[-21 -10  79  49  11  21 -32   2 -13 -17 -26  13  29 -20  -9  31 -35   1
  32 -32  -6 -72  -8 -22  50  13 -51  46  11  13  97 -32]
z_62
[-18   3 -10 -22  -7  -2  36 -10  -3  17  45  -1  38 -14 -53   7  58 -61
 -30  16  -3  42  40  17 -14  20  34 -13 -37  -9  -6 -45]
z_62
[  6  -2   3   7 -48  19 -13  37  44 -25  23  -1 -12 -39  44  20 -15   3
  34  -4  33  18 -26 -53  -6  22 -28 -35  28  17  31 -14]
z_182
[ 47  41 -15 -14 -12 -26   7  43  18  18  32 -21 -23  17 -60 -44 -26  -7
  13  -6  14 -22 -22  47 -22 -37  24  -9 -49 -25 -81  56]
z_668
[ 41  42 -10  -4  23  -7  35  21  25  17  36 -20 -24 -38 -38 -30   8   0
  -5   4  17  -5 -57  20 -30 -19   7 -18 -31 -30 -77  26]
z_182
[ 33 -26  -8 -14 -31  24  23  -2   7 -32  76 -37 -14 -63  -4  17  33  32
  10  38  26  36  38  12 -41 -33  -5 -18  -3  43 -36   3]
z_181
[ -6 -12  47  34  69  -6 -25   9 -23  -8 -21   2  54 -24 -25  -6 -25  12
   6 -50 -39 -50   1  16  46   5 -27  42  -5  27  62 -24]
z_896
[-32 -18  15 -51 -19   8 -17  -5  13  38   3  -9  16 -42  14  12 -12  41
   7 -23 -21  37  51  -8 -20 -27   2  16 -13   7 -32   4]
z_668
[ 24   7  32   7 -55   5  -5  36  50 -39  25  -6 -25  12  58   4 -30  13
  15   8  56   6  -1 -45  -8  34  14 -36   0   4  20 -17]
z_62
[ 36   7 -15  27   3 -31  12  46  -2  -6  48 -22  15 -17 -27 -23 -13  20
   1 -34  -5 -10 -29  31 -11  -9  27 -14 -41   6 -75  43]
z_804
[ -2 -45  -2 -15 -17  27  15   2  13  -7 114 -22 -30 -65  -6  32  48  43
 -21  22  15  17  37   1 -45  -4  -1 -24  30  60 -34 -24]
z_182
[ 34 -36   1  15 -20   2   8 -20 -12 -27  86 -26  -4 -59 -28   6  46  65
  -2   4  22  26  53 -19 -31 -44   6 -23  45  34 -21   1]
z_668
[ 13 -32 -18  -8 -38   9  -2   9   4 -53  85 -33 -16 -38   1  39  42   3
 -10  19   3   2  53  -9 -62 -28 -16 -19  57  41  -2  -9]
z_300
[  1   2  -5  -3 -14 -12  17 -20 -32  15  34 -13  42   5 -32   4  34 -57
 -16  18   6  89   9  17  17  28  53 -17 -36  -5 -17 -19]
z_258
[-21 -26  24 -42 -36  30 -36   6  -5  70  11  -6  29 -45  11  43  -7  36
  30 -25   4  46   3 -13 -17 -16   4  23  -5  -4 -25  13]
z_804
[ -9  45  -8  28 -15  18  58  59  -2  55  47 -25  12 -78  24  13  13  50
   2  21 -35  -6 -19 -12  33  -5 -16 -38  -5 -71  -2 -44]
z_804
[ 45 -34  28 -11   3 -35  11  -7 -18  48  22  29  -2 -16  -1  -3  32  41
  60 -22 -27  54  -6 -61  16   8  49  -4  26  44  29  25]
z_62
[-13  37  -6 -14   7  32  83  34  41  45  39 -21  -8 -33  13  -6  30  50
 -55  44 -16 -37  14  12 -17 -23 -18 -25 -32 -52   0 -46]
z_62
[-26 -13  26  52  23  32 -45  14 -20 -10  -7  15  35 -14 -15  21 -29  33
  30 -54   3 -61 -10 -27  40  -2 -39  22   5   7  65 -36]
z_804
[  8 -27 -18 -40 -10  -3  15   6 -12 -23  81 -16 -30   1 -28  20  38  -6
 -27  32  -7  20  47   0 -36 -33  10 -30  16  56 -24 -17]
z_258
[-24 -10  30 -55  -5  33 -53 -17   6  65  -7  -6  13 -31  53  24 -18  42
  44 -32  16  24   7 -38  12   3  -4  32   2 -11 -30   5]
z_182
[-32  -8  45  23  85  24 -33  -9 -15   2 -25  24  30 -32 -41  18 -15  22
  12 -61 -19 -62   3 -12  35  -4 -35  49   5   9  44 -57]
z_182
[-34  -6 -40  -4 -27  12  14 -12  -3  18  42 -11  25 -22 -46 -10  38 -34
 -20   8 -13  25  50  16  23   6  21  -7 -42   6  -9 -28]
z_668
[ 15   1  -3  15 -10  12  57 -21 -34  32   3 -10  45   5 -34  -2  64 -22
   0  17  29  53  26  11  11  -6  50 -14 -51  -9 -12 -44]
z_258
[ -8  12 -12  22 -75  20 -30  53  26 -31  26 -12   8 -26  43  40 -27   6
  41 -16  14  45 -12 -46  -1   9 -14 -20  23 -22  35 -13]
z_804
[ -2  -5  -3  11 -61  13 -22  32  55 -18  17 -15  -2 -26  40  -5 -34  26
  -2  -7  10  20  -1 -41  17  17  -7 -24   5  13  29  13]
z_668
[ 38 -19   1  -9 -11   2  17  16   9  48  30  25 -31 -52 -41   8  38  19
  68 -13  -1  37 -37 -46  -6  -6  30 -16  18  39   3   4]
z_182
[  1   1 -25  -9   4  19  20 -36 -13  -4  41  -7  34 -40 -63  -9  68 -55
 -39   9   3  70  28  15  18  10  43  -9 -39 -12  -1 -51]
z_99
[ 16  11  -3 -15 -74  20 -23  41  43 -57   7 -13 -25  30  44  25 -27 -27
  14  21  48  44   5 -54   7   8  11 -35   4   8  34 -29]
z_258
[  9 -31  12  -7 -11 -11  22 -17 -15 -44  69 -21 -45 -44  24   7  29  10
 -16  46   9  10  40 -11 -13   1 -12 -31  43  60  -7 -21]
z_896
[ 45  38 -22  -4  13 -28   9   0  -4 -32  17 -33  -4  10 -43 -39  -1 -25
   4 -16  10  10 -32   5 -31 -38  30 -15 -49  -7 -85  49]
z_258
[-27  -8  52  41  64  11 -24 -16 -30 -16 -56  14  19  18 -30   3 -28  -9
  18 -49 -37 -54  -2 -23  56  -2 -10  50 -32  43  59 -33]
z_258
[ 38 -19  14 -42 -31  10  11  14  16 -23  67 -32 -24 -56   1  20  31  11
 -26  16  12  28  33  -4 -53 -37  -8 -26  38  24 -33   8]
z_99
[-17  -6  50  53  52   9 -29 -14 -28 -27 -28   6  25 -11 -11  -5 -24  -6
  20 -34 -10 -59  -4 -12  52  24 -37  32   7  28  79 -36]
z_896
[ 40  43 -14  -8  28  -6 -15  -6  -7  -1  24 -18 -11 -11 -59 -50  -1 -15
  16 -40  -1 -27 -50   9 -22 -30   5  -5 -26 -31 -58  60]
z_99
[ 61  48 -16 -13  29  -6  33  38  38   4  -1 -24 -17 -24 -70 -36   2 -14
  29 -23  -9   3 -36  19 -56 -34  33  -1 -55 -14 -75  46]
z_181
[-51  -6  44 -28 -27  28 -40 -13   8  45 -12 -18  43 -44  24  24 -31  33
  10 -37   7   9  28  -5 -38  -9 -38  15   9 -25 -18  16]
z_668
[-22  -3 -24 -11  -9  17  17  -4   0  40  38  -4  39 -24 -50 -14  41 -17
 -14   1  -1  30  45   4  16   6  28 -20 -40  -3   0 -43]
z_668
[ -9  22 -34 -21 -16  10  21   1  12  21  43 -27  11 -30 -24   1  47 -72
 -29  41 -21  48  13   5  12  27  40 -11 -38 -19  -9 -36]
z_300
[  6  68   1  30  -3  43  65  29  26  36   3 -46  11 -74  43  -5   7  53
   9  26 -11   2 -21  -4  -3  -5 -30 -23 -10 -88  -2 -17]
z_181
[ 58 -34  17 -17   2 -10  14  12 -20  54  29  13 -14 -13 -22  -2  42  43
  51 -10 -15  36  -2 -68  32 -10  65 -25  13  59   9  -3]
z_258
[ -6  -2 -28  28  -8   8  38 -20 -13   4  37  -9  26  -1 -40 -12  61 -30
   3   8   6  71  19  28 -16  29  48  -8 -33  11  17 -33]
z_896
[ 35 -22  31   3  21 -12 -10  -1 -20  38  30  -3  -4 -34   5 -11  19  15
  60 -13 -23  -4 -23 -56  -3  13  12 -18  18  54  20  19]
z_300
[  4  20  -5  -7   8  11  16 -16 -11   6  42 -16  16 -30 -54 -11  51 -65
  10  -6 -10  72  12  -2 -18  14  43 -14 -38  -7  -8 -30]
z_99
[ 16 -38  -8  17 -36  -4  28   2 -28 -36  95 -16 -16 -34  10  36  41  26
 -18  42  28  46  38   3 -31 -21 -10 -36  44  35 -12 -21]
z_804
[ 15  20  24  24 -47   2 -17  35  43 -46   3   8 -20 -24  48  20 -47   1
  41  -4  52  52 -44 -37   2  38  -2 -28  17 -19  22 -25]
z_182
[ 22  14   4  26 -80   4   4  23  41 -49  16 -21 -43 -20  60   4 -22  -4
  20  32  31  53 -32 -28   8  37   8 -26  20   5  28   8]
z_896
[ 16 -32   9 -27 -35  28   4  -3   0 -38  97 -35 -22 -56  -9  45  40  31
 -35  46  24  35  46 -28 -27 -35  -1 -35  44  37 -11 -36]
z_258
[ 52  46  -9  10  -9 -16  -3  38  29 -21   8 -39 -15 -21 -44 -29 -12 -40
  18 -25   6 -55 -51   3 -35 -15  15  -5 -28 -20 -72  57]
z_300
[ 22   3  -2 -12 -15  -7  18  -9 -21  27  16  -5  43   9 -59   3  51 -69
  -6   6  27  75  10  -4   9  22  67 -24 -29  -5 -18 -28]
z_258
[ 46  39 -21 -17  27 -26  28  28  10  -1  15 -20 -35  19 -61 -38  10 -23
   4 -18 -20 -13 -24  -6 -23 -33  53 -16 -47   3 -80  32]
z_258
[-30  -4 -18 -53 -20  17 -43  10  17   0  13 -10  11  -8  28  29  -9   2
  17 -21 -23  18  39 -13 -32 -15  -5  16   5  -4  -1 -11]
z_300
[-28   1 -24  -7  12  -9  58 -19 -16   6  50  -7  18 -31 -53 -11  64 -56
 -47  31 -17  56  46  51   1  37  52 -21 -48   9 -23 -69]
z_896
[ 16  16 -10 -14 -93   1   2  63  44 -52 -12 -17 -17  13  49  38 -26 -24
  13   9  18  33   7 -34 -16 -16 -10 -27  25  -8  14   0]
z_258
[  5 -34 -18 -19 -15  -2  27  -9  -3 -28 102 -16 -34 -73 -29   9  45  46
 -32  39 -10  22  67  -9 -23 -46  -6 -39  35  45 -22 -28]
z_668
[ 14  -2 -13 -17 -25  -5  37  -1  -3   9  26  -4  18 -12 -74  -3  52 -85
 -32  26  23  44   2  -2  10  23  59 -43 -43  17 -31 -31]
z_258
[ -4   9  17  13 -55  20 -27  32  39 -60   9 -13  -4 -17  50  13 -31 -20
  21 -26  20  25  -3 -39 -23  29 -21 -32  19   3  40  -9]
z_99
[ 20  14 -47  -1  -7  16  35 -23  -5   9  10 -13  33  -8 -66 -14  66 -83
 -14  28  16  69  21  24  33  22  53   3 -51 -12 -11 -21]
z_181
[ -2 -41  30 -50 -27  26  -7  -1  34  -6  67 -36 -25 -75  20  31  27  41
 -39  24  15  20  75 -55 -48 -28 -18 -29  57  51 -18 -15]
z_668
[ 19   2   2  22 -88  10 -15  43  63 -75  42 -18 -10 -10  55  25 -21  13
  -3   2  37  36   7 -44   4  31  14 -23  23  -5  38 -10]
z_62
[ 41 -23   2 -16  11 -19  13   3 -13  60  31  32 -24 -35 -17  -9  30  36
  63 -13  -4  37 -28 -46  30   8  44 -21  15  36 -12   3]
z_182
---
[  41   -8   40   60  -38  -58  -62  -38  -71   35  -52   29  -42   45
 -102  -23    4  -55  -16  -81   45  -31  -34  -62  -12   -7  -37 -114
  -50   40   46   33]
z_362
[ 11 -10 -32 -15   9 -28 -17 -39 -24   9 -23  42 -17 -20  -6 -27  -3  13
 -37 -30 -19  36  13  68  58  66  10  44 -17  36   6  17]
z_344
[-19   9 -24 -27  12 -40  -7 -24 -36  57 -15  41 -11  -2 -17  -6   2  17
 -15 -23 -24  36   4   0  38  52  33   5 -32  34  -8   7]
z_36
[ 25 -17  50  43 -50 -68 -37   4 -50  48 -39  13 -39  54 -84 -24   8   2
 -13 -90  36  -5 -39 -44 -10  14 -16 -84 -26  17  29  15]
z_310
[ 21   9  13 -37 -19  15 -31 -25  44 -22  -2  16  45 -35  30  23 -23 -29
 -15  12   6 -12 -20  71 -50  19 -15  31   8  70   1   7]
z_516
[  4  15  24 -39  10 -15   8  -7  54 -20  27   1  11 -37  55  21  -9 -35
  10  -4  19  -7 -44  71 -33   1 -19  50  14  55   9  57]
z_310
[-30  24  74  -8 -59 -20  18 -53 -88  51  32 -10   3 -31 -24  -7 -11   0
 -25 -65  31 -60  -6  64   3  82 -32  57  40  38   2  18]
z_721
[ 70  26  35 -28  -5 -11   2 -45  42 -20  17   1  10 -21  39   9   8 -11
 -11 -19  48  -5 -33  48 -68  16  -7  30  36  65   1  34]
z_36
[-11   5  18 -83 -29 -44  -1 -15   8  49   2  14  60 -26  30 100 -36 -25
 -19  25  -2  20   2 -11 -32  54 -58  24 -35  30 -38 -33]
z_404
[ 43   7  20 -75 -29  -8  -8 -58  30 -47  24 -17  24 -59  53  48 -29 -46
  -4   5  28 -22 -34  48 -44  16 -12  72  19  79  10  27]
z_310
[-36  16  70 -14 -43 -20  36 -25 -69  54  11 -11 -28 -25 -25 -33   4  26
 -12 -69   4 -49  -4  49  22  67 -17  44  33  17  10  38]
z_310
[  49   11   47   56  -43  -64   -6  -29  -44   37  -24   -1  -23   50
  -79  -25   37  -21    1  -70    4  -18  -50  -36   -6   -2  -19 -104
  -43   35   23   12]
z_344
[ 52  30  31 -20  -6  -5 -74 -19  37  13 -12   4  11 -52  53  17  -2  -8
 -12  22   2 -34   3  54 -80  19 -18   0  11  29  16   6]
z_362
[-32 -10  -3 -73 -22 -51 -88 -50 -34  30 -31   1  34 -57  -2  72 -74 -60
  -9  54  53  -7   6  29 -58  54 -64  48 -49  31   6 -18]
z_721
[-27  18  19 -56 -25 -32 -37 -30 -10  -1 -25  -6  29  -8 -14  90 -31 -34
 -27  32  54  -6  -7 -11 -52  49 -25   4 -26  20  -6 -33]
z_36
[  16    0   45   31  -41  -66   -1   -1  -57   40  -34    2  -37   49
  -96   -9    6  -24   10  -72   26  -16  -58  -58    9    0  -11 -102
  -51   25   29   33]
z_310
[ 27 -20  29  11 -14 -21  15 -52  -5   3   4  14 -33   1  15 -54 -12  50
 -24 -91  41  18 -33  28  13  52 -23  59   7  21 -10  18]
z_310
[ 46  31  31 -42  -6  -7  -4 -28  21  17  13   1  12 -32  39  29 -10 -45
  -1  11  11 -26 -22  33 -33   4 -15  20  10  72   4  23]
z_362
[ 46  33  26 -41  -5  -5 -25 -50  54 -38   7   3  37 -30  24  12   0 -25
 -17  -7  22 -16 -18  56 -76  20  -8   8  19  74  13  23]
z_36
[ 41  21  37 -31 -35  -8 -35 -35  25 -32   7  -8  25 -45  33  27   3 -21
 -27   9   6 -29  -6  88 -41  28 -18  44  33  62  13   6]
z_344
[-28 -18 -14 -46  -2 -21 -35  15  13   5 -42   1  30   2  13  68 -35 -32
 -30  41   2   8  40 -11 -34  10 -40  -5 -38   5  -9 -32]
z_684
[  -2   25   58   50  -38  -51   -1  -10  -71   53  -29    9  -25   56
 -113  -18   26   -2  -16  -68   17  -24  -48  -59    2   23    5 -109
  -44   24   27   -3]
z_36
[ -6  27  76  -7 -75 -26  34 -42 -91  57  11 -16  -5 -30 -17   7  25  13
 -39 -43   9 -40   4  77  16  81 -33  28  43  17   0  19]
z_344
[-34  21  73 -18 -52  -3  71 -50 -64  36  33 -14  10 -38  -9 -14   9   8
 -32 -71  -3 -33 -18  63   7  73 -34  32  22  17  12  28]
z_310
[-35   8 -26 -34  11 -41 -17 -18 -39  33 -25  43 -19 -10 -10  22 -19  15
 -21  -4  -1  39  -7  18  62  57  30  22 -40  28 -14  -4]
z_36
[ 26  -1  34  48 -57 -48   4 -15 -61  51 -15  14  -4  68 -87 -11  28 -17
 -30 -69   4 -23 -14 -67  -5  -6  -1 -96 -40  40  25   9]
z_684
[-44  -1  16 -40 -14 -37 -77 -33 -13  -1 -39 -17  10 -15  -7  59 -19 -53
  -9  13  14 -18  25 -15 -49  13 -38  -5 -17  23   9 -32]
z_36
[-21  -8 -47 -53  33 -39   0  -7   7  36 -20  73 -19 -10  -3 -11 -39  13
 -12   5 -38  45  19  34  62  71  29  13 -46  41 -12  15]
z_79
[ 13  20  15 -41   3 -19 -19  10  57  -3  -4  19  24 -32  29   5 -20 -12
   1  41  -1 -21 -10  70 -45  29 -16  -8  11  54   6  31]
z_79
[ 29  33  10 -34 -11  -3  -7 -26  31 -14  27 -14  51 -35  28  27 -13 -35
  13  32  20 -22 -33  60 -48   1  -6   4   2  54   4  14]
z_721
[ 19  -7  37  -1 -15 -10  38 -17  14  22  28   9 -28  11  36  -3  -3  42
 -20 -60  20  37 -35  -1   6  30  -1  56   1   4 -19 -12]
z_310
[ -3  -7 -43 -30  20 -55 -62 -63 -32  70 -31  58 -12 -22  -3 -42 -27  12
 -27 -25   6  23  23  59  48  72  10  60 -31  61   8  11]
z_362
[ 11 -35 -12 -55 -29 -36 -59 -22 -10  12 -31  35  37 -36   6  56 -43 -13
 -31  27  29  14  26  -6 -46  42 -52  23 -20   6 -11 -17]
z_404
[  66   17   66   81  -29   -8   32   38    6    9  -11   -8  -43   52
  -27  -68   36   53   -3  -69   -8  -13  -63  -23   21   -2  -11 -111
   22   26   -1   18]
z_79
[  9 -12  17  20 -11 -21  22 -64 -37  42  31  14 -16 -12  11 -57 -10  21
   1 -56  32  10 -24  32  14  22 -23  59  -4  23 -10  11]
z_721
[ 27 -20  46  20 -49 -51   5 -68 -32  47  25  25 -14  -2  29 -21   4  15
 -41 -76  48   1 -13  43 -30  65 -41  39  38  36  -5  10]
z_79
[ -11  -15   15  -37  -16  -45 -103  -49  -30   33  -47    5   21  -53
   16   27  -41  -48  -35    9   29  -34   34   56  -59   49  -62   32
   -7   32   27  -34]
z_362
[  8  18  59 -14 -71 -13  21 -78 -78  62   2   1   3 -35 -18  -1   2   2
  -7 -52   6 -50 -12  48 -24  69 -25   6  10  31  -6  27]
z_516
[ -3 -29 -17 -50 -14  -9 -88 -19  25   3 -61   8  46 -23  11  48 -51 -30
 -19  45  29  18  15  21 -74  29 -53   9 -31  19  -6 -39]
z_516
[ 14   0  -2 -37 -13  -7 -53 -37  41 -45   6   6  27 -34  29   1 -29   4
 -48   0  55   7 -32  86 -11  48   0 111  23  78  28   7]
z_310
[ 47  34  30 -30   3 -11 -31  -8  42   9  -1   2  16 -35  51  35 -10 -28
  -3  24  16 -27 -26  49 -56   8 -19   3   5  48   4  14]
z_362
[  0   1 -39 -31  33 -29  28  13  -6  62  -1  79  -6  -4 -20 -12  -5  33
  -3 -20 -78  44  11 -17  69  49  44  -4 -59  16 -19  11]
z_404
[ 27 -11  39  19 -22 -28 -35 -80 -19   8  -2  27 -12 -21  22 -27   1  37
 -58 -76  60  10  -4  59 -54  72 -27  56  23  11   5 -11]
z_36
[-28   0  61 -27 -64 -11  18 -19 -60  19  11 -26 -13 -32  18  29 -10  14
 -34 -31  45 -20 -13  48  17  54 -34  70  51  10  -3  12]
z_310
[-10  23  79   2 -64 -26  34 -50 -81  52  12 -13 -17 -20 -29 -27  32   6
 -21 -71   0 -60  15  71  12  66 -35  24  51  26   6  40]
z_344
[ 35  17  17 -37  -9 -28 -33 -12  39  -1  11  35  35 -39  24  36 -11 -12
 -10  13   6 -22 -17  42 -51  32 -13  27  -1  48   2  21]
z_404
[  -8   23   87   23  -88  -34   -5  -46 -109   64   10    0  -25   -5
  -25   -1   12    5  -30  -83   22  -75   -5   20   25   51  -21   -8
   44   39   -2   14]
z_362
[ 48  32 -32 -29 -24  28  -6 -22  60 -67   7  40  71   7 -24  -1   1  17
 -49  15 -37  27 -13  35  22  31  49 -37 -29  70   2  -9]
z_344
[-24  19  70  -6 -57 -25  24 -48 -60  37  21 -13 -10 -12 -23 -25   9  25
 -22 -92   5 -54 -14  34   9  73 -14  30  32  33   5  26]
z_310
[  -6  -12   23  -34  -57  -52 -104  -48  -38   23  -34  -16   22  -26
   10   84  -50  -36  -24    5   47    3   10   -2  -57   46  -68   -4
  -31    8   -8  -52]
z_721
[-37  36  76 -17 -49 -44  42 -68 -92  70  20  -8 -32 -29  -9  -1  19  10
  -1 -61  13 -54   5  52   9  62  -6  27  29  17 -10  22]
z_36
[ 29  -4 -20  34  25 -42 -84  -5  -7  51 -54  71 -62  26 -30 -69 -14  69
 -24 -54   7  17   6   6  46  56  39  -3 -37  16   1  -2]
z_362
[-18 -28  -6 -71 -17 -33 -73 -11   5   7 -50  -5  19 -33   9  50 -48 -30
 -11  22  10  14  27  -3 -50  26 -51   1 -29   6   5 -14]
z_310
[ 38  17  26 -43 -17 -11  -5 -12  48 -22  12  12  14 -37  51  29 -20 -13
 -11  24  18 -22 -14  70 -47  35 -11  16  32  52  -2  21]
z_79
[-30 -15  -3 -82 -19 -27 -64 -15  -3  -9 -55   2  29 -25   9  99 -52 -45
 -32  46  34  32  34  -6 -44  32 -48  -5 -25   6 -14 -44]
z_36
[ 21 -32  25  28 -29  -8  -5 -54 -13  37  -3  31  -7  -5  22 -52  -5  38
 -29 -69  30  19 -10  64 -16  38 -27  53  16  19 -12 -14]
z_516
[ 33  44  36 -31  13  -9 -29 -19  62 -26   0   2  18 -11   9  25  -4  -9
 -12  -4  16 -30 -25  24 -78  38  12  10   1  55   7  -4]
z_36
[-30 -17 -74 -59  11 -26  33  34 -32  69 -15  51  -3  25  -3  36 -13   9
 -18  23 -58  67  52 -30  96  17  57   6 -44  21 -31   1]
z_684
[-26  42  70 -16 -51 -14  24 -36 -79  36   2 -28 -18 -10 -44  10  23  -2
 -12 -39  17 -64   5  11  -2  51  -2   0  43  24   7  23]
z_36
[ 16 -10  20 -30 -25 -33 -71 -32 -20  37 -41  -6   1 -26  29  44 -28 -26
 -22  10  28  -5  24   9 -41  20 -51   2  -8   8   0 -42]
z_362
[  21   -5   70   47  -46  -54    4  -17  -56   32  -24    6  -62   46
  -84  -30    5   -3   -1 -109   28  -23  -54  -51   11   10  -16  -71
  -36   16   25   24]
z_310
